Below are the code and all the weights of a small trained network. Each question names an input and a class and asks about switching units off, where a switched-off unit gives its printed mean instead of its output.

import numpy as np


def w(rows, s, z=0):
    codes = np.array(rows[::2]) - 128.0
    scale = np.full(codes.shape[1], s)
    scale[-1] = z or s
    return codes * scale


def f(y):
    return np.maximum(y, 0)


def log_softmax(a):
    a = a - a.max(-1, keepdims=True)
    return a - np.log(np.exp(a).sum(-1, keepdims=True))


def net(x, mask):
    res = np.array(x, float).reshape(1, 4) / 4 @ E
    y = f(res @ A[0][:, :-1].T + A[0][:, -1])
    res = res + np.where(mask, y, B[0][:, -1]) @ B[0][:, :-1]
    return log_softmax(res[-1] @ U[:, :-1].T + U[:, -1])


A, B = {}, {}
E = w([
[1,91,118,23,156,86,176,104],'x0',
[54,167,12,184,165,132,114,112],'x1',
[81,120,190,178,216,187,174,209],'x2',
[83,37,111,216,50,140,143,112],'x3',
],0.01)
A[0] = w([
[102,140,193,178,170,194,175,169,116],'N0',
[201,182,147,213,106,191,71,139,255],'N1',
[123,87,206,98,111,90,160,106,101],'N2',
[164,254,144,42,175,137,89,132,109],'N3',
[194,79,174,96,137,131,131,143,71],'N4',
[175,123,176,98,90,120,170,156,63],'N5',
[208,206,137,209,91,201,58,160,31],'N6',
[75,191,31,186,163,139,129,118,154],'N7',
[117,178,169,129,193,140,146,164,70],'N8',
[163,63,195,124,100,90,141,152,99],'N9',
[102,149,165,156,179,184,160,214,141],'N10',
[119,109,113,145,184,200,148,159,76],'N11',
[89,10,130,201,36,159,137,113,101],'N12',
[44,102,117,48,137,84,179,141,95],'N13',
[144,77,189,123,128,136,145,172,118],'N14',
[163,103,165,104,119,139,179,122,30],'N15',
[176,215,90,73,67,58,38,30,141],'N16',
],0.0078,0.0017)
B[0] = w([
[175,75,158,116,121,110,83,132,202],'N0',
[77,141,173,159,190,119,150,75,252],'N1',
[161,178,125,135,125,90,220,167,175],'N2',
[56,169,193,28,90,253,99,156,223],'N3',
[145,202,85,150,114,84,148,147,183],'N4',
[194,178,94,164,137,98,175,193,179],'N5',
[111,118,243,162,174,62,199,50,248],'N6',
[158,222,71,193,73,78,134,247,212],'N7',
[108,56,129,100,99,139,81,158,180],'N8',
[139,178,52,154,88,125,168,177,183],'N9',
[118,38,110,131,92,110,84,135,206],'N10',
[156,69,92,130,65,73,81,168,174],'N11',
[23,197,218,7,93,234,84,159,219],'N12',
[123,136,191,193,204,50,198,28,205],'N13',
[163,141,93,124,103,126,126,147,176],'N14',
[163,156,94,198,83,37,171,203,159],'N15',
[163,31,146,107,74,98,78,139,245],'N16',
],0.0064,0.011)
U = w([
[73,194,168,79,110,231,120,142,138],'0',
[109,138,163,167,198,70,186,43,79],'1',
[156,218,56,172,108,86,154,189,81],'2',
[152,10,116,124,93,101,80,134,85],'3',
[139,130,102,132,147,177,145,108,254],'4',
],0.013,0.0064)

Each question gives the input, the list of numbers given to net, and the class t.
The units are the neurons (one row each of A and B). Each row of codes is followed by its name. A weight is (code - 128) times the scale printed after its matrix; where a second scale follows, it is the last column's (A, B and U).
mask holds one flag per neuron, in row order. A switched-off neuron (its flag False) gives its mean, the last column of its row in B, instead of its output. The means were averaged over made-up inputs and are rounded, as every weight is.
A unit's drop is (log p(t) with every unit on - log p(t) with that unit switched off) / (log p(t) with every unit on - log p(t) with every unit switched off).
The circuit of an input: a set's keep is (log p(t) with only the set's units on - log p(t) with every unit switched off) / (log p(t) with every unit on - log p(t) with every unit switched off). Starting from the 12 units with the biggest drops (on a tie, the unit counted first), units are removed one at a time, each time the one whose removal leaves the highest keep (on an exact tie, the one counted first), for as long as the keep stays at least 0.8.
circuit, biggest first: the units of the circuit, biggest drop first
most important unit: the unit with the biggest drop
k most important neurons: the k neurons with the biggest drops, biggest first
drop when u is switched off: that unit's drop, to one decimal
input [-1,6,-8,-8], class 0: most important unit	N3
input [-8,-4,5,5], class 1: 2 most important neurons	N6; N1
input [-4,-6,5,4], class 2: circuit, biggest first	N9; N4
input [-5,-1,-4,-7], class 0: 2 most important neurons	N3; N13
input [-8,-7,-2,-6], class 1: 3 most important neurons	N6; N1; N12
input [5,7,2,2], class 2: 2 most important neurons	N7; N6
input [-5,-5,6,1], class 3: 2 most important neurons	N10; N0
input [-8,4,-3,-6], class 1: 3 most important neurons	N6; N12; N1
input [-8,2,8,-4], class 1: 2 most important neurons	N6; N1
input [-8,3,-8,8], class 0: 2 most important neurons	N12; N13
input [-6,3,6,7], class 0: 2 most important neurons	N12; N13
input [5,-1,-4,5], class 0: 2 most important neurons	N12; N6
input [-8,8,8,7], class 1: 3 most important neurons	N6; N1; N3
input [-8,-8,-5,5], class 1: most important unit	N6
input [4,-6,7,-6], class 3: 4 most important neurons	N10; N12; N8; N0
input [5,4,-7,-1], class 3: 3 most important neurons	N16; N6; N1
input [-3,-5,6,-5], class 3: 4 most important neurons	N10; N12; N0; N8
input [7,-6,-1,-3], class 1: 2 most important neurons	N13; N7
input [0,0,4,-2], class 3: drop when N12 is switched off	0.3
input [6,-5,-5,-2], class 1: circuit, biggest first	N13
input [3,-6,8,-6], class 3: drop when N10 is switched off	0.4
input [-8,7,5,-3], class 1: drop when N4 is switched off	0.0
input [-5,1,6,6], class 0: drop when N1 is switched off	0.3
